Below are the code and all the weights of a small trained network. Each question names an input and a target symbol and asks about switching units off, where a switched-off unit gives its printed mean instead of its output.

import numpy as np


def w(rows, s, z=0):
    codes = np.array(rows[::2]) - 128.0
    scale = np.full(codes.shape[1], s)
    scale[-1] = z or s
    return codes * scale


def f(y):
    return np.maximum(y, 0)


def softmax(a):
    e = np.exp(a - a.max(-1, keepdims=True))
    return e / e.sum(-1, keepdims=True)


def log_softmax(a):
    a = a - a.max(-1, keepdims=True)
    return a - np.log(np.exp(a).sum(-1, keepdims=True))


def net(x, mask):
    ids = ['αβγεζθλμξπστφψω'.index(c) for c in x.split()]
    T = len(ids)
    res = E[ids] + P[:T]
    r = res
    for j in range(3):
        rows = slice(3 * j, 3 * j + 3)
        q, k, v = (r @ M[0][rows].T for M in (Q, K, V))
        z = softmax(np.where(np.tri(T) > 0, q @ k.T / 3**0.5, -1e9)) @ v
        o = O[0][rows]
        res = res + np.where(mask[j], z, o[:, -1]) @ o[:, :-1]
    y = f(res @ A[0][:, :-1].T + A[0][:, -1])
    res = res + np.where(mask[3:11], y, B[0][:, -1]) @ B[0][:, :-1]
    return log_softmax(res[-1] @ U[:, :-1].T + U[:, -1])


Q, K, V, O, A, B = {}, {}, {}, {}, {}, {}
E = w([
[133,131,153,167],'α',
[100,120,149,200],'β',
[125,154,73,129],'γ',
[187,182,42,158],'ε',
[82,120,146,219],'ζ',
[90,122,144,171],'θ',
[71,114,145,191],'λ',
[196,147,180,163],'μ',
[62,15,137,110],'ξ',
[130,129,190,101],'π',
[199,58,84,116],'σ',
[127,200,148,103],'τ',
[170,60,173,95],'φ',
[50,187,103,85],'ψ',
[100,64,9,109],'ω',
],0.012)
P = w([
[64,110,161,254],'0',
[76,104,155,223],'1',
[91,110,147,210],'2',
[93,110,151,185],'3',
[116,109,147,167],'4',
[118,117,143,147],'5',
[124,116,147,132],'6',
[130,110,151,107],'7',
[134,117,149,90],'8',
[142,118,148,71],'9',
[144,123,149,48],'10',
[163,123,146,31],'11',
[154,120,149,19],'12',
[120,108,147,132],'13',
],0.0063)
Q[0] = w([
[145,169,134,151],'h1',
[102,189,143,135],'h1',
[51,136,180,154],'h1',
[116,158,150,93],'h2',
[89,191,111,123],'h2',
[118,1,246,139],'h2',
[129,108,112,89],'h3',
[110,210,195,148],'h3',
[113,160,82,123],'h3',
],0.022)
K[0] = w([
[109,109,135,177],'h1',
[59,80,97,139],'h1',
[65,76,163,68],'h1',
[137,155,112,135],'h2',
[161,136,133,185],'h2',
[166,140,103,3],'h2',
[105,93,108,78],'h3',
[163,208,178,143],'h3',
[117,147,60,139],'h3',
],0.022)
V[0] = w([
[48,126,152,105],'h1',
[58,36,53,55],'h1',
[111,192,65,168],'h1',
[86,202,9,124],'h2',
[254,102,78,179],'h2',
[174,220,237,131],'h2',
[191,81,68,126],'h3',
[48,121,125,124],'h3',
[76,74,8,107],'h3',
],0.009)
O[0] = w([
[109,139,173,78,210],'h1',
[180,135,107,1,252],'h1',
[129,163,119,164,38],'h1',
[113,174,33,117,8],'h2',
[213,129,54,210,62],'h2',
[65,153,209,235,17],'h2',
[120,111,59,203,95],'h3',
[86,120,162,71,223],'h3',
[56,69,49,117,183],'h3',
],0.0093,0.0033)
A[0] = w([
[45,189,92,138,253],'n1',
[164,184,80,120,110],'n2',
[234,60,176,134,132],'n3',
[182,96,148,89,127],'n4',
[169,254,182,90,139],'n5',
[188,247,178,138,118],'n6',
[168,96,187,131,97],'n7',
[81,198,174,112,158],'n8',
],0.0091,0.004)
B[0] = w([
[193,229,79,28,175],'n1',
[100,175,181,167,140],'n2',
[132,10,100,202,242],'n3',
[183,98,121,182,254],'n4',
[3,116,67,85,250],'n5',
[44,231,21,122,196],'n6',
[112,78,198,162,204],'n7',
[209,152,199,105,216],'n8',
],0.011,0.0065)
U = w([
[129,144,143,163,86],'α',
[193,157,191,152,182],'β',
[192,169,116,115,159],'γ',
[205,203,97,170,208],'ε',
[195,152,184,139,133],'ζ',
[195,148,183,123,106],'θ',
[241,152,201,117,122],'λ',
[27,135,82,208,130],'μ',
[93,30,138,44,166],'ξ',
[44,107,212,142,140],'π',
[192,93,70,177,165],'σ',
[38,169,115,125,80],'τ',
[140,55,193,179,2],'φ',
[162,181,150,36,115],'ψ',
[120,119,2,86,13],'ω',
],0.0051,0.0062)

Each question gives the input, a string of symbols that net reads in full, and the target symbol t.
The units are the heads (3 rows each of Q, K, V and O) and the neurons (one row each of A and B). Each row of codes is followed by its name. A weight is (code - 128) times the scale printed after its matrix; where a second scale follows, it is the last column's (O, A, B and U).
mask holds one flag per unit, heads first, then neurons. A switched-off unit (its flag False) gives its mean, the last column of its rows in O or B, instead of its output. The means were averaged over made-up inputs and are rounded, as every weight is.
A unit's drop is (log p(t) with every unit on - log p(t) with that unit switched off) / (log p(t) with every unit on - log p(t) with every unit switched off).
The circuit of an input: a set's keep is (log p(t) with only the set's units on - log p(t) with every unit switched off) / (log p(t) with every unit on - log p(t) with every unit switched off). Starting from all 11 units, units are removed one at a time, each time the one whose removal leaves the highest keep (on an exact tie, the one counted first), for as long as the keep stays at least 0.8.
units of the circuit, in order: the units of the circuit, biggest drop first
most important unit: the unit with the biggest drop
top k neurons: the k neurons with the biggest drops, biggest first
drop of u: that unit's drop, to one decimal
input σ λ ξ ω μ, target μ: units of the circuit, in order	(h3, n6, n5)
input β ξ ξ α, target ξ: most important unit	h1
input π π μ σ τ, target μ: units of the circuit, in order	(h3, n6, n5, h2)
input ε β ω β π β β τ τ π τ, target τ: top 2 neurons	(n5, n6)
input α σ θ π β ψ γ ψ α ψ ζ β, target ψ: units of the circuit, in order	(h2, n1, n3, n8)
input β α ξ σ, target σ: top 2 neurons	(n5, n3)
input ζ σ π π ξ λ σ σ, target σ: top 3 neurons	(n3, n5, n4)
input π σ ξ ξ π β ξ ξ π ξ π μ ψ, target ψ: top 4 neurons	(n3, n8, n7, n1)
input ξ σ α μ σ θ ξ λ ω ψ, target ψ: top 2 neurons	(n3, n1)
input ξ β μ θ ξ ξ θ π, target π: top 4 neurons	(n5, n7, n1, n6)
input α π ξ τ μ, target μ: top 3 neurons	(n6, n5, n3)
input θ ξ ξ ξ β, target ξ: drop of n5	0.1
input ζ ψ α, target ψ: drop of n1	0.3
input ξ π ξ ζ ω ξ ξ π ε φ σ σ ω φ, target σ: drop of h2	0.5
input ξ π ζ τ σ π ε ε ξ β β φ φ, target φ: top neuron	(n3)
